Below is a small trained network, with its code and all its weights. Each question gives an input and a target symbol and asks what happens when units are switched off, that is, made to give their printed mean instead of their output.

import numpy as np


def w(rows, s, z=0):
    codes = np.array(rows[::2]) - 128.0
    scale = np.full(codes.shape[1], s)
    scale[-1] = z or s
    return codes * scale


def f(y):
    return y / 2 * (1 + np.tanh(0.7978845608 * (y + 0.044715 * y**3)))


def softmax(a):
    e = np.exp(a - a.max(-1, keepdims=True))
    return e / e.sum(-1, keepdims=True)


def log_softmax(a):
    a = a - a.max(-1, keepdims=True)
    return a - np.log(np.exp(a).sum(-1, keepdims=True))


def net(x, mask):
    ids = ['αβγθξτω'.index(c) for c in x.split()]
    T = len(ids)
    res = E[ids] + P[:T]
    r = res
    for j in range(3):
        rows = slice(4 * j, 4 * j + 4)
        q, k, v = (r @ M[0][rows].T for M in (Q, K, V))
        z = softmax(np.where(np.tri(T) > 0, q @ k.T / 4**0.5, -1e9)) @ v
        o = O[0][rows]
        res = res + np.where(mask[j], z, o[:, -1]) @ o[:, :-1]
    y = f(res @ A[0][:, :-1].T + A[0][:, -1])
    res = res + np.where(mask[3:11], y, B[0][:, -1]) @ B[0][:, :-1]
    return log_softmax(res[-1] @ U[:, :-1].T + U[:, -1])


Q, K, V, O, A, B = {}, {}, {}, {}, {}, {}
E = w([
[120,174,197,200,52,163,189,129,138],'α',
[85,162,143,146,50,213,146,31,186],'β',
[64,137,187,146,55,224,175,203,118],'γ',
[119,139,34,107,174,105,173,102,104],'θ',
[100,71,144,101,83,210,121,137,97],'ξ',
[226,175,122,69,76,189,114,195,107],'τ',
[129,168,247,122,152,112,109,100,82],'ω',
],0.013)
P = w([
[172,76,176,173,211,212,243,183,208],'0',
[156,88,174,145,185,175,217,184,189],'1',
[134,114,151,121,171,171,183,180,174],'2',
[120,128,149,113,136,174,161,144,143],'3',
[106,146,130,101,113,189,126,124,123],'4',
[106,161,131,89,91,174,115,106,84],'5',
[92,177,135,80,63,180,81,92,61],'6',
[98,191,150,78,26,161,81,72,26],'7',
[79,214,150,52,15,138,61,76,2],'8',
],0.0074)
Q[0] = w([
[166,93,136,176,184,29,174,156,158],'h0',
[174,125,67,92,227,58,78,120,153],'h0',
[61,57,73,177,174,52,104,78,123],'h0',
[101,93,233,156,52,240,204,214,195],'h0',
[94,72,58,40,209,126,94,172,76],'h1',
[181,127,168,116,136,114,114,50,76],'h1',
[42,209,113,142,61,210,203,94,116],'h1',
[118,170,183,127,65,170,185,199,50],'h1',
[95,221,173,114,46,198,248,116,65],'h2',
[66,114,128,92,106,213,134,133,152],'h2',
[91,184,121,87,134,178,199,71,106],'h2',
[67,163,155,170,53,233,172,159,130],'h2',
],0.013)
K[0] = w([
[161,40,175,165,109,181,191,130,194],'h0',
[125,53,124,178,182,101,205,140,207],'h0',
[185,66,74,134,148,152,191,171,212],'h0',
[157,205,191,98,85,138,48,124,62],'h0',
[213,135,83,132,213,64,156,113,208],'h1',
[91,242,158,175,95,61,168,135,111],'h1',
[98,125,99,49,120,122,50,159,30],'h1',
[120,150,142,60,83,136,20,79,91],'h1',
[94,170,114,84,67,119,52,83,3],'h2',
[164,89,101,81,137,75,64,165,23],'h2',
[99,123,135,137,92,100,84,153,64],'h2',
[119,132,66,64,112,104,65,72,12],'h2',
],0.012)
V[0] = w([
[140,178,212,114,197,100,55,106,71],'h0',
[113,97,121,130,24,164,141,167,127],'h0',
[25,70,205,182,98,109,149,63,131],'h0',
[167,189,114,168,32,153,116,141,155],'h0',
[111,242,167,199,84,107,161,124,74],'h1',
[110,105,87,36,92,173,102,62,151],'h1',
[121,3,191,63,167,193,101,227,92],'h1',
[97,150,162,96,104,165,121,170,42],'h1',
[164,47,112,108,200,118,130,88,120],'h2',
[156,106,94,93,203,131,145,157,54],'h2',
[91,185,86,164,147,103,162,68,188],'h2',
[220,115,151,40,177,115,67,67,103],'h2',
],0.0078)
O[0] = w([
[174,87,102,191,245,246,89,177,204,121],'h0',
[63,140,149,65,128,34,197,136,144,214],'h0',
[60,220,87,36,239,107,22,171,72,178],'h0',
[74,3,119,82,125,36,170,135,109,187],'h0',
[135,122,72,200,107,132,205,130,158,192],'h1',
[128,135,191,22,188,143,137,124,239,136],'h1',
[71,31,112,45,147,185,68,245,13,249],'h1',
[83,78,59,103,161,159,125,206,122,255],'h1',
[59,83,130,55,182,116,149,125,128,55],'h2',
[69,6,54,156,224,104,152,150,184,109],'h2',
[147,201,86,81,113,159,193,201,147,72],'h2',
[152,11,171,57,167,192,131,163,139,70],'h2',
],0.0064,0.0081)
A[0] = w([
[119,180,77,97,176,39,94,120,119,5],'n0',
[110,136,90,254,109,129,148,120,134,32],'n1',
[96,158,211,69,155,50,55,142,86,65],'n2',
[82,82,104,100,161,137,144,196,133,121],'n3',
[101,142,44,74,229,62,172,111,107,253],'n4',
[85,83,135,72,178,163,133,158,123,109],'n5',
[117,169,54,64,97,43,171,143,95,24],'n6',
[95,72,197,107,49,69,173,132,187,169],'n7',
],0.0072,0.0043)
B[0] = w([
[155,98,55,42,231,159,141,128,108,131],'n0',
[197,1,114,205,136,76,26,49,132,130],'n1',
[151,53,217,91,73,156,63,71,162,182],'n2',
[203,169,147,134,124,106,111,37,154,249],'n3',
[108,63,151,123,135,78,179,143,242,188],'n4',
[198,142,131,175,128,62,138,70,164,234],'n5',
[132,149,107,207,170,183,79,195,168,216],'n6',
[228,176,60,72,207,183,116,74,37,204],'n7',
],0.0062,0.011)
U = w([
[187,236,192,114,108,141,145,101,158,4],'α',
[153,114,137,195,198,221,57,145,180,139],'β',
[182,137,80,205,84,38,64,91,128,61],'γ',
[96,84,90,127,187,49,204,183,221,221],'θ',
[120,72,231,128,79,69,58,91,157,126],'ξ',
[35,116,132,91,66,147,120,230,63,192],'τ',
[181,92,54,67,151,130,174,103,3,55],'ω',
],0.0042,0.0034)

Each question gives the input, a string of symbols that net reads in full, and the target symbol t.
The units are the heads (4 rows each of Q, K, V and O) and the neurons (one row each of A and B). Each row of codes is followed by its name. A weight is (code - 128) times the scale printed after its matrix; where a second scale follows, it is the last column's (O, A, B and U).
mask holds one flag per unit, heads first, then neurons. A switched-off unit (its flag False) gives its mean, the last column of its rows in O or B, instead of its output. The means were averaged over made-up inputs and are rounded, as every weight is.
A unit's drop is (log p(t) with every unit on - log p(t) with that unit switched off) / (log p(t) with every unit on - log p(t) with every unit switched off).
The circuit of an input: a set's keep is (log p(t) with only the set's units on - log p(t) with every unit switched off) / (log p(t) with every unit on - log p(t) with every unit switched off). Starting from all 11 units, units are removed one at a time, each time the one whose removal leaves the highest keep (on an exact tie, the one counted first), for as long as the keep stays at least 0.8.
units of the circuit, in order: the units of the circuit, biggest drop first
most important unit: the unit with the biggest drop
top k neurons: the k neurons with the biggest drops, biggest first
which heads matter: for each layer, one digit per head in row order, 1 if its drop is at least 0.15 and else 0, layers parted by /
input α γ α θ ξ τ θ γ, target ω: units of the circuit, in order	[h0; n7; h2]
input γ α β τ θ, target θ: which heads matter	000
input τ θ ξ, target ω: top 4 neurons	[n7; n6; n4; n2]
input θ γ θ, target γ: which heads matter	111
input ξ γ γ, target ξ: top neuron	[n2]
input ξ θ β, target ξ: which heads matter	110
input ξ γ γ γ α γ α, target τ: which heads matter	001
input α α α, target γ: which heads matter	011
input γ τ γ θ ξ γ θ α, target θ: units of the circuit, in order	[h2; n4; h0]
input β θ θ ω γ α θ γ γ, target θ: which heads matter	111
input θ γ τ α ξ, target ω: which heads matter	100
input γ ω α β γ ξ γ γ θ, target θ: which heads matter	010
input β α γ γ ξ θ α, target ξ: units of the circuit, in order	[h1; n2; h0]
input ω α θ γ γ ω ω τ, target β: which heads matter	100
input γ ω γ α α β, target α: units of the circuit, in order	[h2]
input γ α ξ γ γ, target ξ: which heads matter	110
input α α β, target α: units of the circuit, in order	[h1; h2]
input γ α α α, target γ: units of the circuit, in order	[h1; n1]
input θ γ γ θ β γ, target θ: units of the circuit, in order	[h2; n4; h0]
input α α ξ, target ξ: most important unit	h1
